Here is a tiny trained network, its code and every weight. The questions are about switching its units off for an input and a class, where a switched-off unit gives its printed mean instead of its output.

import numpy as np


def w(rows, s, z=0):
    codes = np.array(rows[::2]) - 128.0
    scale = np.full(codes.shape[1], s)
    scale[-1] = z or s
    return codes * scale


def norm(h):
    return h / np.sqrt((h * h).mean(-1, keepdims=True) + 1e-5)


def f(y):
    return np.maximum(y, 0)


def log_softmax(a):
    a = a - a.max(-1, keepdims=True)
    return a - np.log(np.exp(a).sum(-1, keepdims=True))


def net(x, mask):
    res = np.array(x, float).reshape(1, 8) / 4 @ E
    u = 0
    for l in range(2):
        y = f(norm(res) @ A[l][:, :-1].T + A[l][:, -1])
        res = res + np.where(mask[u : u + 13], y, B[l][:, -1]) @ B[l][:, :-1]
        u += 13
    return log_softmax(norm(res)[-1] @ U[:, :-1].T + U[:, -1])


A, B = {}, {}
E = w([
[131,55,110,153,253,37,95,230],'x0',
[235,253,71,49,143,199,135,96],'x1',
[176,80,127,108,169,107,164,21],'x2',
[39,116,129,40,86,127,143,109],'x3',
[175,174,124,150,196,44,23,77],'x4',
[159,48,80,56,36,218,144,168],'x5',
[174,93,30,136,160,129,22,90],'x6',
[96,115,116,212,98,215,121,64],'x7',
],0.0058)
A[0] = w([
[62,175,126,139,100,151,81,169,52],'0.n1',
[177,140,113,182,132,183,78,6,42],'0.n2',
[145,46,133,182,174,90,93,189,29],'0.n3',
[184,161,140,134,202,110,147,92,49],'0.n4',
[139,125,134,138,134,249,197,152,28],'0.n5',
[132,96,103,150,140,79,124,160,36],'0.n6',
[111,91,147,124,75,164,195,125,67],'0.n7',
[112,100,136,130,82,169,105,112,142],'0.n8',
[205,83,58,32,115,198,91,142,4],'0.n9',
[61,177,137,136,139,119,89,186,62],'0.n10',
[80,143,116,137,100,104,124,139,69],'0.n11',
[102,119,106,118,125,144,167,182,71],'0.n12',
[112,108,131,168,99,159,109,127,126],'0.n13',
],0.014,0.0033)
B[0] = w([
[121,190,192,133,167,170,164,95,180],'0.n1',
[115,160,117,159,64,141,12,60,233],'0.n2',
[91,81,127,133,191,176,78,195,248],'0.n3',
[123,181,96,92,148,51,160,112,193],'0.n4',
[52,174,48,181,111,174,185,152,217],'0.n5',
[91,104,110,120,157,127,99,162,183],'0.n6',
[119,83,158,177,59,101,171,136,221],'0.n7',
[154,139,138,128,169,77,169,145,199],'0.n8',
[254,122,125,40,125,210,153,150,255],'0.n9',
[171,176,194,149,193,175,126,88,189],'0.n10',
[151,121,165,129,152,146,147,78,158],'0.n11',
[128,169,125,145,83,112,68,109,186],'0.n12',
[140,172,134,86,136,119,169,150,180],'0.n13',
],0.017,0.0084)
A[1] = w([
[114,70,150,150,115,82,135,74,94],'1.n1',
[72,57,104,151,204,131,103,161,2],'1.n2',
[106,100,151,121,165,107,79,209,44],'1.n3',
[122,151,110,148,114,101,74,112,63],'1.n4',
[62,111,120,180,65,118,194,156,17],'1.n5',
[136,101,144,152,140,155,96,48,68],'1.n6',
[131,67,160,122,143,163,179,143,121],'1.n7',
[153,100,106,137,93,194,160,122,112],'1.n8',
[155,151,125,123,111,89,162,122,120],'1.n9',
[110,163,87,95,179,5,168,138,61],'1.n10',
[173,141,121,122,151,126,75,113,102],'1.n11',
[116,137,113,131,77,121,54,66,60],'1.n12',
[132,40,213,118,106,47,132,118,61],'1.n13',
],0.017,0.0024)
B[1] = w([
[145,71,114,88,119,157,112,67,149],'1.n1',
[140,89,146,164,180,198,65,182,255],'1.n2',
[124,91,99,181,150,186,97,158,248],'1.n3',
[125,155,107,124,75,113,106,115,181],'1.n4',
[48,88,176,165,80,94,186,166,234],'1.n5',
[118,191,120,117,104,108,118,124,181],'1.n6',
[137,170,89,131,118,132,94,66,209],'1.n7',
[149,95,180,59,134,83,122,175,228],'1.n8',
[138,106,88,165,158,122,118,130,172],'1.n9',
[208,112,113,189,153,48,173,127,181],'1.n10',
[79,91,123,164,95,124,178,130,212],'1.n11',
[57,151,65,104,132,84,69,157,212],'1.n12',
[109,66,107,59,186,154,103,3,158],'1.n13',
],0.023,0.0089)
U = w([
[217,137,87,183,190,6,168,124,64],'0',
[128,66,138,189,233,208,35,189,177],'1',
[48,97,200,146,44,108,231,176,213],'2',
[71,32,158,96,138,125,122,8,4],'3',
[246,114,118,4,103,163,139,187,150],'4',
[68,207,53,108,64,66,19,98,156],'5',
[132,230,234,144,188,151,135,63,83],'6',
],0.012,0.0026)

Each question gives the input, the list of numbers given to net, and the class t.
The units are the neurons (one row each of A and B). Each row of codes is followed by its name. A weight is (code - 128) times the scale printed after its matrix; where a second scale follows, it is the last column's (A, B and U).
mask holds one flag per neuron, layer by layer. A switched-off neuron (its flag False) gives its mean, the last column of its row in B, instead of its output. The means were averaged over made-up inputs and are rounded, as every weight is.
A unit's drop is (log p(t) with every unit on - log p(t) with that unit switched off) / (log p(t) with every unit on - log p(t) with every unit switched off).
The circuit of an input: a set's keep is (log p(t) with only the set's units on - log p(t) with every unit switched off) / (log p(t) with every unit on - log p(t) with every unit switched off). Starting from the 12 units with the biggest drops (on a tie, the unit counted first), units are removed one at a time, each time the one whose removal leaves the highest keep (on an exact tie, the one counted first), for as long as the keep stays at least 0.8.
circuit, biggest first: the units of the circuit, biggest drop first
k most important neurons: the k neurons with the biggest drops, biggest first
k most important neurons of layer l: the k neurons of layer l with the biggest drops, biggest first
drop when u is switched off: that unit's drop, to one decimal
input [3,0,4,-1,3,6,0,2], class 4: circuit, biggest first : [0.n9]
input [7,-1,-4,6,-8,6,1,1], class 2: circuit, biggest first : [0.n7 1.n5]
input [3,-5,-7,6,-6,-3,-2,-3], class 6: circuit, biggest first : [0.n10 0.n1 1.n2]
input [5,-2,4,7,-8,-8,-8,-7], class 3: circuit, biggest first : [1.n13 0.n5]
input [5,5,-6,-8,-7,7,-7,-4], class 2: circuit, biggest first : [0.n5 1.n5]
input [-6,7,-5,0,1,-3,-4,-2], class 6: 2 most important neurons of layer 1 : [1.n12 1.n5]
input [2,-2,-5,-1,7,3,6,8], class 5: circuit, biggest first : [0.n2 1.n12]
input [-5,7,6,-3,4,-6,1,-6], class 5: 2 most important neurons : [0.n2 1.n12]
input [-5,-2,1,-8,-1,-6,3,-6], class 5: 2 most important neurons of layer 0 : [0.n2 0.n8]
input [6,3,-7,-1,-5,-5,1,7], class 6: 2 most important neurons of layer 1 : [1.n3 1.n2]
input [5,8,1,-6,1,-4,3,1], class 0: 2 most important neurons of layer 0 : [0.n4 0.n12]
input [-4,-7,-7,-8,4,2,-7,8], class 2: 2 most important neurons : [0.n9 1.n5]
input [-1,8,1,-8,-5,-5,0,0], class 5: drop when 0.n3 is switched off : 0.0
input [3,2,4,8,-8,1,-6,-1], class 2: most important neuron of layer 0 : [0.n5]
input [-1,5,5,-5,6,5,8,6], class 5: drop when 0.n2 is switched off : 1.6
input [5,3,3,0,-2,-5,3,1], class 0: drop when 0.n4 is switched off : 1.3
